Here is a tiny trained network, its code and every weight. The questions are about switching its units off for an input and a class, where a switched-off unit gives its printed mean instead of its output.

import numpy as np


def w(rows, s, z=0):
    codes = np.array(rows[::2]) - 128.0
    scale = np.full(codes.shape[1], s)
    scale[-1] = z or s
    return codes * scale


def f(y):
    return np.maximum(y, 0)


def log_softmax(a):
    a = a - a.max(-1, keepdims=True)
    return a - np.log(np.exp(a).sum(-1, keepdims=True))


def net(x, mask):
    res = np.array(x, float).reshape(1, 4) / 4 @ E
    y = f(res @ A[0][:, :-1].T + A[0][:, -1])
    res = res + np.where(mask, y, B[0][:, -1]) @ B[0][:, :-1]
    return log_softmax(res[-1] @ U[:, :-1].T + U[:, -1])


A, B = {}, {}
E = w([
[45,147,82,77,44,125,2,244,173],'x0',
[78,170,54,252,47,127,127,44,205],'x1',
[36,162,128,103,71,59,44,122,82],'x2',
[76,233,239,131,171,169,118,157,216],'x3',
],0.0063)
A[0] = w([
[152,84,149,129,170,127,237,124,128,236],'neuron 0',
[157,140,166,178,161,167,185,110,129,169],'neuron 1',
[109,132,114,126,68,113,61,114,122,196],'neuron 2',
[77,173,190,59,136,114,95,196,154,192],'neuron 3',
[198,133,149,182,158,240,204,104,125,182],'neuron 4',
[156,131,96,247,157,145,159,48,142,252],'neuron 5',
[165,50,140,38,170,112,151,128,96,188],'neuron 6',
[90,159,75,195,83,119,128,86,143,182],'neuron 7',
[165,147,191,110,195,136,174,107,78,196],'neuron 8',
[173,53,101,30,123,126,103,157,43,192],'neuron 9',
[88,151,120,122,112,145,1,155,126,211],'neuron 10',
[90,142,137,62,110,125,58,248,129,189],'neuron 11',
[62,177,30,138,47,94,80,156,161,225],'neuron 12',
[98,147,129,82,73,129,74,195,147,141],'neuron 13',
],0.0067,0.0034)
B[0] = w([
[99,114,121,137,209,99,152,47,136,223],'neuron 0',
[52,172,101,182,182,116,182,95,186,198],'neuron 1',
[143,91,94,107,69,145,61,182,86,196],'neuron 2',
[124,169,146,52,149,146,104,157,127,237],'neuron 3',
[112,146,91,196,211,126,178,69,180,229],'neuron 4',
[44,113,35,255,102,63,179,154,187,247],'neuron 5',
[114,91,157,84,175,75,116,71,97,213],'neuron 6',
[81,85,36,155,72,118,95,185,149,214],'neuron 7',
[109,150,179,112,190,66,113,89,154,215],'neuron 8',
[157,75,144,123,159,100,90,114,44,224],'neuron 9',
[190,151,105,81,79,168,96,211,83,232],'neuron 10',
[218,152,123,32,176,219,118,188,69,251],'neuron 11',
[148,100,72,103,84,148,79,218,103,254],'neuron 12',
[212,138,107,93,126,195,130,202,97,214],'neuron 13',
],0.007,0.0077)
U = w([
[126,243,217,91,141,120,112,112,147,5],'0',
[209,160,130,70,89,235,100,192,64,152],'1',
[111,168,116,216,150,130,177,76,195,12],'2',
[108,101,96,192,2,99,108,171,133,112],'3',
[173,57,168,107,141,86,107,71,55,169],'4',
],0.0076,0.00029)

Each question gives the input, the list of numbers given to net, and the class t.
The units are the neurons (one row each of A and B). Each row of codes is followed by its name. A weight is (code - 128) times the scale printed after its matrix; where a second scale follows, it is the last column's (A, B and U).
mask holds one flag per neuron, in row order. A switched-off neuron (its flag False) gives its mean, the last column of its row in B, instead of its output. The means were averaged over made-up inputs and are rounded, as every weight is.
A unit's drop is (log p(t) with every unit on - log p(t) with that unit switched off) / (log p(t) with every unit on - log p(t) with every unit switched off).
The circuit of an input: a set's keep is (log p(t) with only the set's units on - log p(t) with every unit switched off) / (log p(t) with every unit on - log p(t) with every unit switched off). Starting from the 12 units with the biggest drops (on a tie, the unit counted first), units are removed one at a time, each time the one whose removal leaves the highest keep (on an exact tie, the one counted first), for as long as the keep stays at least 0.8.
units of the circuit, in order: the units of the circuit, biggest drop first
top k neurons: the k neurons with the biggest drops, biggest first
drop of u: that unit's drop, to one decimal
input [-4,-6,-2,4], class 0: units of the circuit, in order -> (neuron 8)
input [4,-8,-5,-5], class 4: units of the circuit, in order -> (neuron 6; neuron 9)
input [-2,-4,-2,1], class 4: top 3 neurons -> (neuron 5; neuron 6; neuron 9)
input [-1,4,4,6], class 3: top 2 neurons -> (neuron 11; neuron 7)
input [-4,-8,-5,-4], class 4: top 2 neurons -> (neuron 9; neuron 6)
input [1,-4,-6,8], class 0: top 2 neurons -> (neuron 5; neuron 3)
input [-8,-2,6,1], class 2: drop of neuron 6 -> 0.0
input [-1,-7,-6,0], class 4: drop of neuron 6 -> 0.1
input [0,3,-5,-7], class 2: drop of neuron 12 -> 0.1
input [7,7,2,-4], class 1: drop of neuron 10 -> 0.2
input [4,5,-5,5], class 3: top 2 neurons -> (neuron 11; neuron 7)
